Below are the code and all the weights of a small trained network. Each question names an input and a class and asks about switching units off, where a switched-off unit gives its printed mean instead of its output.

import numpy as np


def w(rows, s, z=0):
    codes = np.array(rows[::2]) - 128.0
    scale = np.full(codes.shape[1], s)
    scale[-1] = z or s
    return codes * scale


def norm(h):
    return h / np.sqrt((h * h).mean(-1, keepdims=True) + 1e-5)


def f(y):
    return np.maximum(y, 0)


def log_softmax(a):
    a = a - a.max(-1, keepdims=True)
    return a - np.log(np.exp(a).sum(-1, keepdims=True))


def net(x, mask):
    res = np.array(x, float).reshape(1, 8) / 4 @ E
    u = 0
    for l in range(4):
        y = f(norm(res) @ A[l][:, :-1].T + A[l][:, -1])
        res = res + np.where(mask[u : u + 3], y, B[l][:, -1]) @ B[l][:, :-1]
        u += 3
    return log_softmax(norm(res)[-1] @ U[:, :-1].T + U[:, -1])


A, B = {}, {}
E = w([
[89,147,113,46,157,113,112,119],'x0',
[28,87,153,149,71,15,118,127],'x1',
[94,134,85,124,175,123,106,80],'x2',
[216,144,134,114,117,1,167,137],'x3',
[111,215,134,210,147,62,106,71],'x4',
[112,100,33,194,110,88,63,111],'x5',
[122,192,156,129,144,86,92,142],'x6',
[188,124,229,141,204,77,95,74],'x7',
],0.006)
A[0] = w([
[121,72,144,102,98,253,165,153,126],'L0N0',
[105,145,58,161,171,70,29,126,65],'L0N1',
[191,234,91,165,35,198,131,109,7],'L0N2',
],0.0082,0.0015)
B[0] = w([
[103,50,111,88,94,123,94,101,254],'L0N0',
[120,117,50,167,59,49,31,36,209],'L0N1',
[96,121,110,182,254,94,239,185,206],'L0N2',
],0.006,0.0055)
A[1] = w([
[60,126,107,96,55,186,145,178,87],'L1N0',
[139,54,115,113,141,251,132,133,92],'L1N1',
[179,179,70,217,135,183,148,151,7],'L1N2',
],0.014,0.0011)
B[1] = w([
[35,129,172,133,152,117,191,172,221],'L1N0',
[249,138,112,130,82,196,92,129,254],'L1N1',
[157,188,51,117,150,123,192,141,194],'L1N2',
],0.012,0.0086)
A[2] = w([
[24,139,146,82,59,133,200,174,80],'L2N0',
[11,129,136,98,88,164,201,187,6],'L2N1',
[131,156,233,78,130,50,171,98,132],'L2N2',
],0.011,0.0016)
B[2] = w([
[25,95,144,88,203,133,100,193,255],'L2N0',
[3,17,197,113,104,77,109,225,252],'L2N1',
[254,51,150,131,176,88,153,152,242],'L2N2',
],0.0082,0.0065)
A[3] = w([
[182,84,117,141,89,251,98,119,45],'L3N0',
[120,117,95,159,120,97,34,88,2],'L3N1',
[182,105,189,107,140,78,121,104,124],'L3N2',
],0.02,0.00049)
B[3] = w([
[174,201,207,66,10,212,154,129,253],'L3N0',
[60,162,134,69,10,73,111,24,198],'L3N1',
[157,87,119,202,224,183,50,101,228],'L3N2',
],0.012)
U = w([
[158,230,32,171,152,94,194,133,8],'0',
[18,64,172,107,109,117,102,206,214],'1',
[57,168,83,140,35,32,54,1,65],'2',
[180,76,151,204,227,122,38,103,110],'3',
[171,186,169,79,11,227,143,159,187],'4',
],0.0092,0.0012)

Each question gives the input, the list of numbers given to net, and the class t.
The units are the neurons (one row each of A and B). Each row of codes is followed by its name. A weight is (code - 128) times the scale printed after its matrix; where a second scale follows, it is the last column's (A, B and U).
mask holds one flag per neuron, layer by layer. A switched-off neuron (its flag False) gives its mean, the last column of its row in B, instead of its output. The means were averaged over made-up inputs and are rounded, as every weight is.
A unit's drop is (log p(t) with every unit on - log p(t) with that unit switched off) / (log p(t) with every unit on - log p(t) with every unit switched off).
The circuit of an input: a set's keep is (log p(t) with only the set's units on - log p(t) with every unit switched off) / (log p(t) with every unit on - log p(t) with every unit switched off). Starting from all 12 units, units are removed one at a time, each time the one whose removal leaves the highest keep (on an exact tie, the one counted first), for as long as the keep stays at least 0.8.
circuit, biggest first: the units of the circuit, biggest drop first
k most important neurons: the k neurons with the biggest drops, biggest first
top k neurons in layer l: the k neurons of layer l with the biggest drops, biggest first
drop when u is switched off: that unit's drop, to one decimal
input [1,6,-6,-4,-4,1,-5,0], class 1: circuit, biggest first => (L1N0)
input [-6,3,-5,5,0,5,2,3], class 2: 2 most important neurons => (L1N0 L3N1)
input [5,-5,-8,0,-4,7,6,-4], class 1: 2 most important neurons => (L1N0 L3N0)
input [3,-5,-5,1,6,4,7,5], class 2: circuit, biggest first => (L0N1 L3N1)
input [7,3,7,-4,2,1,1,-5], class 1: 2 most important neurons => (L1N1 L1N0)
input [-8,-2,-5,3,2,-4,5,-1], class 0: circuit, biggest first => (L1N2 L3N0)
input [-1,6,1,1,2,1,-7,1], class 2: 2 most important neurons => (L1N0 L1N1)
input [-6,-4,-3,3,4,-2,4,1], class 0: 2 most important neurons => (L1N2 L3N0)
input [-7,0,-5,2,0,2,3,-4], class 0: circuit, biggest first => (L1N2 L3N0)
input [-5,5,4,3,6,-3,5,4], class 3: 3 most important neurons => (L3N2 L2N2 L1N1)
input [6,0,-8,-5,3,-7,-8,-3], class 1: 3 most important neurons => (L1N0 L2N1 L2N0)
input [0,-6,7,-2,-3,8,2,3], class 2: 2 most important neurons => (L0N1 L1N1)
input [2,-7,5,-6,8,3,2,-1], class 0: 2 most important neurons => (L1N2 L0N2)
input [2,0,5,-2,0,1,5,-2], class 2: circuit, biggest first => (L0N1)
input [5,3,3,-2,-3,-3,-2,6], class 3: 3 most important neurons => (L3N2 L1N1 L0N0)
input [-1,-5,-2,-5,7,8,3,1], class 2: 2 most important neurons => (L0N1 L3N1)
input [-8,6,-6,4,0,6,2,-7], class 1: drop when L1N1 is switched off => 0.1
input [7,8,4,-3,-2,0,6,3], class 2: drop when L3N1 is switched off => 0.5
input [-3,-5,-1,3,6,6,-6,2], class 0: drop when L1N2 is switched off => 0.9
input [-8,5,-2,-7,2,4,7,5], class 2: top neuron in layer 1 => (L1N1)
